Here is a tiny trained network, its code and every weight. The questions are about switching its units off for an input and a target symbol, where a switched-off unit gives its printed mean instead of its output.

import numpy as np


def w(rows, s, z=0):
    codes = np.array(rows[::2]) - 128.0
    scale = np.full(codes.shape[1], s)
    scale[-1] = z or s
    return codes * scale


def f(y):
    return np.maximum(y, 0)


def softmax(a):
    e = np.exp(a - a.max(-1, keepdims=True))
    return e / e.sum(-1, keepdims=True)


def log_softmax(a):
    a = a - a.max(-1, keepdims=True)
    return a - np.log(np.exp(a).sum(-1, keepdims=True))


def net(x, mask):
    ids = ['ΔΛΦΩαβγηθτ'.index(c) for c in x.split()]
    T = len(ids)
    res = E[ids] + P[:T]
    u = 0
    for l in range(2):
        q, k, v = (res @ M[l].T for M in (Q, K, V))
        z = softmax(np.where(np.tri(T) > 0, q @ k.T / 2**0.5, -1e9)) @ v
        res = res + np.where(mask[u], z, O[l][:, -1]) @ O[l][:, :-1]
        u += 1
        y = f(res @ A[l][:, :-1].T + A[l][:, -1])
        res = res + np.where(mask[u : u + 16], y, B[l][:, -1]) @ B[l][:, :-1]
        u += 16
    return log_softmax(res[-1] @ U[:, :-1].T + U[:, -1])


Q, K, V, O, A, B = {}, {}, {}, {}, {}, {}
E = w([
[130,163,161,139,179,110,85,57,147],'Δ',
[111,71,119,153,166,152,122,151,54],'Λ',
[121,127,139,147,192,164,137,78,187],'Φ',
[103,87,129,158,117,166,171,127,52],'Ω',
[137,125,135,159,162,116,102,127,81],'α',
[87,115,167,127,134,90,134,137,73],'β',
[125,206,251,40,123,211,163,117,96],'γ',
[134,199,158,172,114,100,128,142,105],'η',
[123,44,143,131,131,211,78,124,132],'θ',
[125,133,164,139,168,98,76,115,138],'τ',
],0.018)
P = w([
[206,85,207,96,69,117,158,157,134],'0',
[80,98,129,123,194,150,132,179,100],'1',
[88,95,135,134,173,155,128,163,104],'2',
[127,90,125,159,175,155,151,142,103],'3',
[131,92,125,176,170,158,136,129,95],'4',
[136,80,134,179,163,151,139,109,101],'5',
[137,57,152,146,172,142,132,100,100],'6',
[140,56,157,164,163,141,126,83,96],'7',
[145,40,170,154,165,137,109,85,96],'8',
[163,25,168,164,163,142,106,79,83],'9',
[162,1,178,164,166,145,106,81,87],'10',
],0.012)
Q[0] = w([
[210,163,219,139,227,216,148,99,51],'L0H1',
[43,133,215,240,253,170,78,185,14],'L0H1',
],0.018)
K[0] = w([
[153,199,161,45,125,199,166,176,133],'L0H1',
[159,151,203,5,98,190,122,160,122],'L0H1',
],0.02)
V[0] = w([
[135,22,54,84,181,64,68,152,59],'L0H1',
[118,234,101,108,189,36,76,167,254],'L0H1',
],0.0064)
O[0] = w([
[96,165,255,151,175,177,210,121,149,85],'L0H1',
[110,82,206,163,120,122,119,54,100,9],'L0H1',
],0.011,0.013)
A[0] = w([
[170,155,167,116,59,65,88,162,108,161],'L0N1',
[62,179,107,167,127,132,170,128,113,74],'L0N2',
[102,146,151,192,89,63,170,164,133,121],'L0N3',
[139,118,160,158,140,135,112,163,69,182],'L0N4',
[149,162,167,102,143,222,123,137,101,168],'L0N5',
[69,151,183,184,61,73,174,95,102,25],'L0N6',
[152,121,116,171,126,124,183,148,153,185],'L0N7',
[117,134,123,136,107,193,81,115,157,131],'L0N8',
[148,109,142,103,85,119,125,42,106,85],'L0N9',
[71,121,115,137,149,169,126,152,188,132],'L0N10',
[100,97,191,111,78,72,204,126,140,93],'L0N11',
[63,138,183,99,65,11,153,41,200,8],'L0N12',
[181,168,194,40,84,168,112,60,125,135],'L0N13',
[132,177,102,187,193,72,115,111,137,120],'L0N14',
[126,79,154,102,92,114,106,97,225,120],'L0N15',
[144,155,106,142,202,100,98,85,164,117],'L0N16',
],0.011,0.017)
B[0] = w([
[105,96,102,144,154,137,138,117,111,186],'L0N1',
[143,69,144,111,123,117,81,117,150,132],'L0N2',
[123,114,95,135,160,151,140,128,104,138],'L0N3',
[119,120,148,106,130,108,152,102,136,250],'L0N4',
[128,125,141,142,175,87,118,139,137,224],'L0N5',
[135,51,60,194,132,151,115,82,132,128],'L0N6',
[106,122,141,106,141,102,110,125,102,214],'L0N7',
[151,124,145,104,118,105,142,146,130,168],'L0N8',
[89,141,85,191,108,141,167,88,76,131],'L0N9',
[138,121,152,108,102,101,124,103,96,186],'L0N10',
[71,152,105,145,144,146,147,131,119,130],'L0N11',
[161,246,157,4,32,46,123,61,244,128],'L0N12',
[127,102,101,180,159,108,131,155,157,142],'L0N13',
[116,94,154,80,116,137,144,123,120,168],'L0N14',
[153,83,130,163,160,128,116,94,96,137],'L0N15',
[100,138,104,141,116,132,158,147,80,159],'L0N16',
],0.017,0.011)
Q[1] = w([
[117,179,117,125,112,104,110,143,122],'L1H1',
[224,154,106,170,100,162,101,131,251],'L1H1',
],0.011)
K[1] = w([
[64,131,140,125,188,201,68,67,86],'L1H1',
[63,113,232,60,97,197,1,64,35],'L1H1',
],0.01)
V[1] = w([
[254,110,205,32,138,132,104,209,190],'L1H1',
[9,193,133,77,157,125,172,150,106],'L1H1',
],0.0066)
O[1] = w([
[51,155,101,106,221,206,4,67,92,251],'L1H1',
[159,105,137,164,81,155,79,245,2,234],'L1H1',
],0.011,0.002)
A[1] = w([
[141,148,145,149,91,105,130,180,108,160],'L1N1',
[177,138,103,108,117,109,146,128,138,84],'L1N2',
[113,137,98,122,132,88,75,92,140,148],'L1N3',
[76,223,187,228,3,216,25,146,215,13],'L1N4',
[132,131,119,121,131,106,144,80,143,135],'L1N5',
[155,128,170,116,116,114,188,130,142,104],'L1N6',
[116,114,99,101,115,161,74,107,108,122],'L1N7',
[150,169,159,165,92,121,137,117,185,40],'L1N8',
[118,139,151,123,133,124,154,84,177,95],'L1N9',
[86,235,113,137,65,213,92,190,198,8],'L1N10',
[97,132,101,99,137,152,157,155,138,105],'L1N11',
[94,122,163,121,141,124,131,145,134,188],'L1N12',
[121,159,176,144,140,159,120,144,104,55],'L1N13',
[145,137,111,130,100,220,104,103,171,137],'L1N14',
[102,103,113,143,157,109,129,149,110,149],'L1N15',
[151,98,124,102,94,122,130,154,120,140],'L1N16',
],0.017,0.016)
B[1] = w([
[144,89,121,137,143,164,119,110,133,214],'L1N1',
[147,143,70,121,135,135,169,128,111,160],'L1N2',
[106,134,125,152,155,170,169,131,103,233],'L1N3',
[228,54,43,203,248,251,72,71,9,128],'L1N4',
[125,124,120,96,116,144,119,161,167,170],'L1N5',
[78,134,138,134,113,123,137,141,135,203],'L1N6',
[128,141,123,139,119,90,136,147,159,241],'L1N7',
[162,149,182,115,235,120,131,110,85,138],'L1N8',
[152,152,160,111,107,180,103,162,129,149],'L1N9',
[93,143,123,197,64,46,218,188,77,128],'L1N10',
[161,146,141,137,135,111,115,140,144,151],'L1N11',
[165,123,133,143,117,121,122,101,144,200],'L1N12',
[94,88,109,85,122,149,203,165,147,144],'L1N13',
[110,85,177,130,153,115,159,116,83,132],'L1N14',
[143,150,152,97,98,138,110,128,124,252],'L1N15',
[122,162,90,156,129,141,129,117,119,215],'L1N16',
],0.017,0.025)
U = w([
[184,181,174,152,137,121,155,170,143,14],'Δ',
[51,24,149,89,161,102,97,228,120,25],'Λ',
[168,173,135,78,84,223,85,103,187,54],'Φ',
[215,255,89,147,96,93,38,232,182,161],'Ω',
[204,156,188,105,110,83,135,13,122,231],'α',
[142,131,172,195,118,188,98,164,119,77],'β',
[175,139,98,93,136,143,113,135,167,2],'γ',
[85,141,99,191,96,52,102,159,167,215],'η',
[69,147,146,184,178,132,80,125,160,197],'θ',
[98,146,193,206,75,90,62,200,229,173],'τ',
],0.0058,0.0085)

Each question gives the input, a string of symbols that net reads in full, and the target symbol t.
The units are the heads (2 rows each of Q, K, V and O) and the neurons (one row each of A and B). Each row of codes is followed by its name. A weight is (code - 128) times the scale printed after its matrix; where a second scale follows, it is the last column's (O, A, B and U).
mask holds one flag per unit, layer by layer, with each layer's heads first. A switched-off unit (its flag False) gives its mean, the last column of its rows in O or B, instead of its output. The means were averaged over made-up inputs and are rounded, as every weight is.
A unit's drop is (log p(t) with every unit on - log p(t) with that unit switched off) / (log p(t) with every unit on - log p(t) with every unit switched off).
The circuit of an input: a set's keep is (log p(t) with only the set's units on - log p(t) with every unit switched off) / (log p(t) with every unit on - log p(t) with every unit switched off). Starting from the 12 units with the biggest drops (on a tie, the unit counted first), units are removed one at a time, each time the one whose removal leaves the highest keep (on an exact tie, the one counted first), for as long as the keep stays at least 0.8.
circuit, biggest first: the units of the circuit, biggest drop first
unit that matters most: the unit with the biggest drop
k most important neurons: the k neurons with the biggest drops, biggest first
k most important neurons of layer l: the k neurons of layer l with the biggest drops, biggest first
input τ θ β τ η α θ θ, target τ: most important neuron of layer 1 => (L1N6)
input Ω β α β β α Ω, target Ω: circuit, biggest first => (L0H1, L1N3)
input θ θ θ β Ω θ α η, target θ: 3 most important neurons => (L0N13, L0N14, L0N5)
input τ θ Ω β η, target τ: 3 most important neurons => (L0N13, L0N1, L0N15)
input β θ α θ θ η θ Ω τ Δ γ, target Ω: circuit, biggest first => (L0H1, L1N1)
input Λ β α, target Λ: circuit, biggest first => (L1H1, L0H1, L1N13)
input τ α Λ Ω θ β θ θ Φ, target τ: 4 most important neurons => (L0N13, L0N1, L1N6, L0N11)
input Λ η Λ Δ β θ, target Λ: circuit, biggest first => (L1H1, L0H1, L1N13)
input τ Ω γ Φ η θ, target Ω: circuit, biggest first => (L1N1, L1N3)
input β Φ θ θ α θ, target β: 2 most important neurons of layer 1 => (L1N1, L1N7)
input τ θ θ Δ γ θ Λ, target Ω: circuit, biggest first => (L1N1, L0H1)
input β Δ θ η Δ, target β: 2 most important neurons => (L1N1, L0N11)
input τ γ β, target Ω: circuit, biggest first => (L1H1, L1N15, L1N7, L0N13)
input Φ θ τ η β Ω α, target Φ: 2 most important neurons of layer 1 => (L1N9, L1N5)
input η Δ Δ θ θ θ β Ω α τ β, target η: unit that matters most => L0N1
input θ θ Δ θ β θ Λ Δ θ Δ, target θ: 2 most important neurons of layer 0 => (L0N14, L0N13)
input η θ β β β α θ Λ θ θ Δ, target η: 2 most important neurons => (L0N1, L1N6)
input β Ω β Φ Ω Φ α β Ω, target β: 2 most important neurons => (L1N1, L0N11)
input τ Λ η γ, target Ω: circuit, biggest first => (L1N1, L1N3)
input Ω Δ η θ Φ β, target Ω: circuit, biggest first => (L0H1, L1N3)
input β Δ Ω τ θ Λ Δ β β β τ, target β: most important neuron => (L1N1)
input Φ θ θ θ, target Φ: 3 most important neurons of layer 1 => (L1N9, L1N7, L1N5)
input τ β α, target τ: 4 most important neurons of layer 0 => (L0N13, L0N1, L0N15, L0N11)
input Λ θ β, target Λ: 2 most important neurons => (L1N13, L1N16)
input θ τ Δ Δ θ Ω η η τ, target θ: 4 most important neurons of layer 0 => (L0N14, L0N13, L0N5, L0N8)
